Cloud H lies close to a flat space through zero of one dimension. Each new row is followed by its nearest point in the flat space through zero of one dimension that fits H best, not centred.
H (10 x 6):
0.39,0.03,-0.16,-0.18,-0.04,-0.24
2.35,2.32,-0.45,1.94,-2.81,-3.00
0.21,0.29,0.07,0.74,-0.79,-0.45
1.09,0.54,-0.21,0.67,-1.02,-1.27
-2.41,-2.18,0.33,-1.57,2.79,2.37
-2.05,-1.95,0.62,-1.50,2.66,2.76
2.25,2.75,-0.69,1.81,-3.64,-3.85
-0.02,-0.33,0.20,-0.02,0.29,0.45
-2.84,-2.98,1.18,-2.22,4.47,3.89
-1.94,-1.73,0.68,-1.32,2.27,1.92
New rows and their nearest points:
-3.63,-2.22,3.35,1.30,0.63,3.40 : -1.78,-1.79,0.52,-1.35,2.44,2.34
-3.08,-4.20,1.10,-0.40,2.39,3.27 : -2.46,-2.48,0.72,-1.87,3.39,3.25
2.11,5.76,1.23,0.07,-2.74,-2.46 : 2.32,2.34,-0.68,1.76,-3.19,-3.06
4.78,2.79,-0.43,2.10,-2.53,-0.14 : 2.06,2.08,-0.60,1.56,-2.83,-2.71
2.21,4.81,-0.57,2.05,-1.27,-1.14 : 1.91,1.92,-0.56,1.45,-2.62,-2.51
-0.04,1.00,0.97,-1.15,-1.91,-2.68 : 0.95,0.95,-0.28,0.72,-1.30,-1.25
0.76,0.66,-1.13,1.90,-0.53,-6.71 : 2.03,2.04,-0.59,1.54,-2.78,-2.67
3.26,-0.77,-2.42,1.88,-2.33,-0.19 : 1.28,1.29,-0.37,0.97,-1.76,-1.69
-0.39,0.14,-1.54,-0.75,3.49,3.76 : -1.61,-1.62,0.47,-1.22,2.21,2.12
1.96,1.20,-0.52,3.45,-0.79,-3.01 : 1.74,1.76,-0.51,1.32,-2.40,-2.30
-1.17,2.27,-0.73,3.59,-3.18,-2.60 : 1.88,1.90,-0.55,1.43,-2.59,-2.48
-3.41,-2.87,4.97,1.43,1.64,1.77 : -1.79,-1.80,0.52,-1.35,2.46,2.35
-0.91,-3.58,-1.96,1.78,5.61,3.54 : -2.38,-2.39,0.69,-1.80,3.27,3.13
-2.33,-3.40,-0.37,-0.12,0.99,2.32 : -1.61,-1.62,0.47,-1.22,2.22,2.12
4.94,-0.72,-2.11,0.09,-1.70,-2.19 : 1.61,1.62,-0.47,1.22,-2.21,-2.12
1.87,2.42,-1.60,0.75,-2.20,-4.58 : 2.29,2.30,-0.67,1.73,-3.14,-3.01
0.55,3.11,-1.19,0.35,-2.23,-1.81 : 1.55,1.56,-0.45,1.17,-2.13,-2.04
2.70,3.42,-2.14,0.99,-5.35,-1.80 : 2.74,2.76,-0.80,2.08,-3.76,-3.61
-3.10,-1.22,1.52,-3.66,3.60,3.74 : -2.77,-2.79,0.81,-2.10,3.80,3.64
-2.70,-0.56,1.34,-0.61,2.38,2.91 : -1.78,-1.80,0.52,-1.35,2.45,2.35
0.61,5.40,0.86,1.12,-2.02,-3.72 : 2.27,2.29,-0.66,1.73,-3.13,-3.00
-0.31,4.74,-0.33,3.32,-4.38,-2.55 : 2.61,2.63,-0.76,1.98,-3.59,-3.44
1.28,-0.99,0.80,0.72,-0.32,-0.89 : 0.35,0.35,-0.10,0.27,-0.48,-0.46
2.47,-1.20,-0.34,0.47,-3.35,-0.61 : 1.13,1.14,-0.33,0.86,-1.55,-1.49
2.43,2.33,2.24,0.56,-0.10,-0.29 : 0.80,0.81,-0.23,0.61,-1.11,-1.06
0.89,-1.28,1.59,-2.53,3.38,0.12 : -1.20,-1.21,0.35,-0.91,1.66,1.59
2.33,1.90,1.17,0.32,-1.44,-5.30 : 2.08,2.10,-0.61,1.58,-2.86,-2.74
0.38,0.13,-2.94,2.68,-2.81,-2.27 : 1.63,1.64,-0.47,1.23,-2.24,-2.14
-0.95,-1.73,1.46,-1.44,4.80,4.34 : -2.62,-2.64,0.77,-1.99,3.61,3.45
-3.26,0.56,-1.21,-2.81,2.26,4.73 : -2.19,-2.21,0.64,-1.66,3.01,2.89
